Below are the code and all the weights of a small trained network. Each question names an input and a target symbol and asks about switching units off, where a switched-off unit gives its printed mean instead of its output.

import numpy as np


def w(rows, s, z=0):
    codes = np.array(rows[::2]) - 128.0
    scale = np.full(codes.shape[1], s)
    scale[-1] = z or s
    return codes * scale


def f(y):
    return np.maximum(y, 0)


def softmax(a):
    e = np.exp(a - a.max(-1, keepdims=True))
    return e / e.sum(-1, keepdims=True)


def log_softmax(a):
    a = a - a.max(-1, keepdims=True)
    return a - np.log(np.exp(a).sum(-1, keepdims=True))


def net(x, mask):
    ids = ['αβγδηθλμπσφψ'.index(c) for c in x.split()]
    T = len(ids)
    res = E[ids] + P[:T]
    u = 0
    for l in range(2):
        r = res
        for j in range(2):
            rows = slice(2 * j, 2 * j + 2)
            q, k, v = (r @ M[l][rows].T for M in (Q, K, V))
            z = softmax(np.where(np.tri(T) > 0, q @ k.T / 2**0.5, -1e9)) @ v
            o = O[l][rows]
            res = res + np.where(mask[u + j], z, o[:, -1]) @ o[:, :-1]
        u += 2
        y = f(res @ A[l][:, :-1].T + A[l][:, -1])
        res = res + np.where(mask[u : u + 8], y, B[l][:, -1]) @ B[l][:, :-1]
        u += 8
    return log_softmax(res[-1] @ U[:, :-1].T + U[:, -1])


Q, K, V, O, A, B = {}, {}, {}, {}, {}, {}
E = w([
[72,112,131,135],'α',
[118,158,166,69],'β',
[72,173,191,151],'γ',
[117,150,189,190],'δ',
[89,125,90,128],'η',
[161,118,136,127],'θ',
[151,148,231,148],'λ',
[169,107,134,150],'μ',
[98,75,94,91],'π',
[74,209,73,59],'σ',
[218,137,113,105],'φ',
[9,131,164,182],'ψ',
],0.014)
P = w([
[91,36,197,73],'0',
[110,96,233,103],'1',
[120,231,253,216],'2',
[132,132,117,86],'3',
[118,83,153,98],'4',
[164,96,193,79],'5',
[164,131,182,128],'6',
[135,141,148,127],'7',
[110,148,184,102],'8',
],0.0057)
Q[0] = w([
[68,151,191,138],'0.h1',
[129,129,243,117],'0.h1',
[188,200,130,83],'0.h2',
[115,7,155,148],'0.h2',
],0.011)
K[0] = w([
[51,67,141,92],'0.h1',
[114,75,243,53],'0.h1',
[22,6,216,180],'0.h2',
[115,254,3,156],'0.h2',
],0.0069)
V[0] = w([
[134,135,2,133],'0.h1',
[145,241,160,118],'0.h1',
[171,130,69,107],'0.h2',
[60,129,39,118],'0.h2',
],0.0085)
O[0] = w([
[150,40,131,68,3],'0.h1',
[133,85,255,148,152],'0.h1',
[223,140,60,83,62],'0.h2',
[113,239,167,18,58],'0.h2',
],0.0093,0.0052)
A[0] = w([
[102,102,137,42,120],'0.n1',
[100,254,162,190,120],'0.n2',
[170,220,55,185,222],'0.n3',
[124,163,20,90,247],'0.n4',
[67,163,128,162,160],'0.n5',
[58,128,128,145,2],'0.n6',
[108,165,55,94,32],'0.n7',
[133,116,174,140,8],'0.n8',
],0.0092,0.0047)
B[0] = w([
[220,193,64,192,137],'0.n1',
[132,62,23,67,255],'0.n2',
[73,26,240,102,181],'0.n3',
[203,116,254,134,154],'0.n4',
[162,177,136,57,216],'0.n5',
[117,109,108,178,148],'0.n6',
[235,113,120,106,130],'0.n7',
[111,219,42,134,136],'0.n8',
],0.0071,0.0084)
Q[1] = w([
[1,90,207,181],'1.h1',
[169,181,133,75],'1.h1',
[75,94,225,208],'1.h2',
[73,178,40,122],'1.h2',
],0.0081)
K[1] = w([
[225,93,161,51],'1.h1',
[31,141,120,128],'1.h1',
[125,168,110,76],'1.h2',
[255,33,71,140],'1.h2',
],0.0082)
V[1] = w([
[131,25,137,145],'1.h1',
[2,97,91,187],'1.h1',
[141,111,147,122],'1.h2',
[151,30,52,66],'1.h2',
],0.0098)
O[1] = w([
[159,192,75,176,252],'1.h1',
[36,126,161,190,107],'1.h1',
[119,175,95,76,146],'1.h2',
[144,247,104,117,144],'1.h2',
],0.012,0.0035)
A[1] = w([
[90,127,102,218,138],'1.n1',
[197,91,207,124,111],'1.n2',
[75,235,136,59,44],'1.n3',
[155,84,66,143,67],'1.n4',
[90,255,129,98,61],'1.n5',
[61,165,130,178,11],'1.n6',
[125,142,82,150,1],'1.n7',
[61,86,134,29,46],'1.n8',
],0.0083,0.0047)
B[1] = w([
[100,191,164,133,252],'1.n1',
[51,159,88,119,210],'1.n2',
[196,72,119,228,165],'1.n3',
[148,106,134,182,143],'1.n4',
[129,52,32,129,167],'1.n5',
[177,83,116,134,188],'1.n6',
[198,105,64,2,129],'1.n7',
[108,111,148,129,171],'1.n8',
],0.0089,0.0045)
U = w([
[100,71,195,2,54],'α',
[109,113,147,136,31],'β',
[85,185,172,112,103],'γ',
[104,190,112,158,94],'δ',
[108,160,200,23,244],'η',
[151,160,161,119,3],'θ',
[118,31,155,169,85],'λ',
[163,78,186,81,213],'μ',
[89,122,149,43,53],'π',
[156,125,70,102,175],'σ',
[207,181,133,90,186],'φ',
[45,135,191,74,92],'ψ',
],0.0073,0.0036)

Each question gives the input, a string of symbols that net reads in full, and the target symbol t.
The units are the heads (2 rows each of Q, K, V and O) and the neurons (one row each of A and B). Each row of codes is followed by its name. A weight is (code - 128) times the scale printed after its matrix; where a second scale follows, it is the last column's (O, A, B and U).
mask holds one flag per unit, layer by layer, with each layer's heads first. A switched-off unit (its flag False) gives its mean, the last column of its rows in O or B, instead of its output. The means were averaged over made-up inputs and are rounded, as every weight is.
A unit's drop is (log p(t) with every unit on - log p(t) with that unit switched off) / (log p(t) with every unit on - log p(t) with every unit switched off).
The circuit of an input: a set's keep is (log p(t) with only the set's units on - log p(t) with every unit switched off) / (log p(t) with every unit on - log p(t) with every unit switched off). Starting from the 12 units with the biggest drops (on a tie, the unit counted first), units are removed one at a time, each time the one whose removal leaves the highest keep (on an exact tie, the one counted first), for as long as the keep stays at least 0.8.
circuit, biggest first: the units of the circuit, biggest drop first
most important unit: the unit with the biggest drop
k most important neurons: the k neurons with the biggest drops, biggest first
k most important neurons of layer l: the k neurons of layer l with the biggest drops, biggest first
which heads matter: for each layer, one digit per head in row order, 1 if its drop is at least 0.15 and else 0, layers parted by /
drop when u is switched off: that unit's drop, to one decimal
input φ λ ψ ψ ψ α, target σ: which heads matter	11 / 11
input ψ θ η γ σ, target λ: 3 most important neurons of layer 1	1.n3, 1.n5, 1.n6
input ψ η π σ ψ σ, target λ: most important unit	1.h1
input ψ ψ β, target λ: 2 most important neurons	0.n2, 1.n3
input φ φ φ λ, target φ: circuit, biggest first	1.h1, 0.h2
input σ μ δ γ, target α: circuit, biggest first	1.h1, 0.h2, 0.n1, 0.n4
input φ β α, target σ: circuit, biggest first	1.h1, 0.h2, 0.n4, 0.n2
input φ λ σ, target σ: circuit, biggest first	1.h2, 1.n5
input φ π η, target φ: which heads matter	11 / 11
input φ ψ γ σ, target σ: which heads matter	11 / 01
input φ α θ γ ψ, target σ: which heads matter	11 / 11
input φ η δ, target φ: which heads matter	11 / 10
input φ δ δ, target φ: 2 most important neurons	0.n2, 0.n4
input φ μ φ δ π α α γ, target σ: most important unit	0.h2
input φ π γ, target σ: 2 most important neurons	1.n5, 0.n2
input φ φ α η, target φ: drop when 1.n2 is switched off	0.0
input φ θ ψ η ψ, target σ: drop when 0.h1 is switched off	0.2
